[115  98 107 109] value 115, 109

[[144 150 128 107 146 111 109]
 [135 111 121 126 133 119 106]] value 144, 106

[119 148 129 114 153] value 119, 153

[[125 123 135 131 123]
 [125 150 117 123 123]
 [124 139 132 121 130]] value 125, 130

[104 103 100 138] value 104, 138

[139 114 126 146 155] value 139, 155

[107 102 112 137 141 124] value 107, 124

[[150 133 114 150]
 [137 149 121 133]] value 150, 133
---
[[128 134 132 120 140 115 126]
 [126 115 100 136 132 121 127]] -> 115

[[109 128 127 126 132 123]
 [105 125 132 125 123 114]
 [126 129 130 124 138 129]] -> 123

[[147 109 115 137 140 105 125]
 [145 111 125 128 119 128 110]
 [141 135 142 119 124 130 113]] -> 128

[[124 135 129 120]
 [140 149 143 114]] -> 129

[[132 125 130 122 127 114]
 [109 152 114 151 112 138]
 [114 121 117 111 112 133]] -> 112

[[153 123 151 139]
 [142 142 126 123]] -> 151

[[135 137 153 133 131 131]
 [147 129 138 129 127 130]] -> 131

[[121 133 109 119 114 119]
 [127 131 111 132 103 111]
 [128 138 118 136 105 106]] -> 103
---
153,124,157,116,118 Out: 157

152,131,143,131,115
126,132,128,127,129
130,128,130,126,127
Out: 143

123,137,127,127,104
137,132,150,125,149
130,117,109,139,136
Out: 127

151,127,132,151,116
147,126,128,152,123
155,130,105,153,142
Out: 132

141,120,134,117,139
153,107,147,105,153
128,133,135,134,145
Out: 134

123,133,120,140,119
109,155,109,133,132
Out: 120

143,142,114,135,127
129,134,157,118,137
Out: 114

144,125,101,114,132 Out: 101
---
[[123 109 120 147 139 104 131]
 [118 127 134 133 138 119 136]] result: 123, 136

[104 110 136 144 128 115 132] result: 104, 132

[101 136 147 132 155 105 152] result: 101, 152

[[128 121 136 113]
 [128 131 150 121]] result: 128, 121

[[117 140 100 114]
 [118 140 103 116]] result: 117, 116

[[124 136 120 136 102 117 137]
 [108 141 129 122 124 126 137]
 [140 119 135 126 124 135 130]] result: 124, 130
---
[105 130 153 131 138 122] out 138

[[134  99 138 112 121 106 107]
 [138 101 158 102 120 104 124]] out 104

[[117 147 151 142 142 122 124]
 [144 111 114 130 116 120 111]] out 120

[150 113 104 148 111 145 141] out 145

[[124 125 117 124]
 [109 136 117 138]
 [141 113 111 106]] out 111

[117 121 155 152 151] out 152
---
[115 121 142 127 151 144 146] -> 151

[[139 126 136  99  98 104]
 [105 150 108 141 140 137]
 [126 134 124 114 106 117]] -> 98

[103 119 148 146 140 121 129] -> 140

[[120 132 121 119 126 120 119]
 [122 110 129 102 102 120 111]] -> 126

[111 116 142 117 151] -> 151

[[114 136 101 116 133 100]
 [121 134 126 131 132 145]] -> 133

[[141 138 147 129]
 [140 138 138 146]
 [134 138 146 101]] -> 140

[[127 146 126 157 121 122]
 [114 146 113 118 137 113]
 [113 145 107 143 132 109]] -> 121
---
[[127 127 127 127 128 129]
 [130 123 155 157 131 154]] Answer: 129

[[108 141 142 142]
 [115 137  99 136]
 [116 133 119 133]] Answer: 136

[[140 135 130 117 137]
 [126 105 149 119 145]] Answer: 137

[[128 129 128 128 127]
 [129 127 127 128 128]
 [102 125 125 122 121]] Answer: 128

[[118 126 144 122 112]
 [105 109 124 121 124]] Answer: 112

[[120 124 156 133 132 114 120]
 [123 127 104 132 126 125 125]] Answer: 120

[[139 140 127 132 127 143 124]
 [116 124 106 122 123 131 135]] Answer: 124

[[135 129 120 124 131 109 119]
 [126 144 114 132 131 157 133]] Answer: 119

[[108 137 113 104 146]
 [116 129 120 114 156]
 [116 119 119 102 151]] Answer: 156
---
[149 133 134 105 102] --> 134

[[135 123 142 149 117 111 124]
 [134 128 132 132 123 120 123]
 [124 116 140 125 127 136 152]] --> 132

[100 146 137 140 121] --> 137

[139 118 129 143 106] --> 129

[132 156 117 116 113] --> 117

[[140 130 119 139 146]
 [148 132 122 143 149]
 [146 155 141 119 130]] --> 122
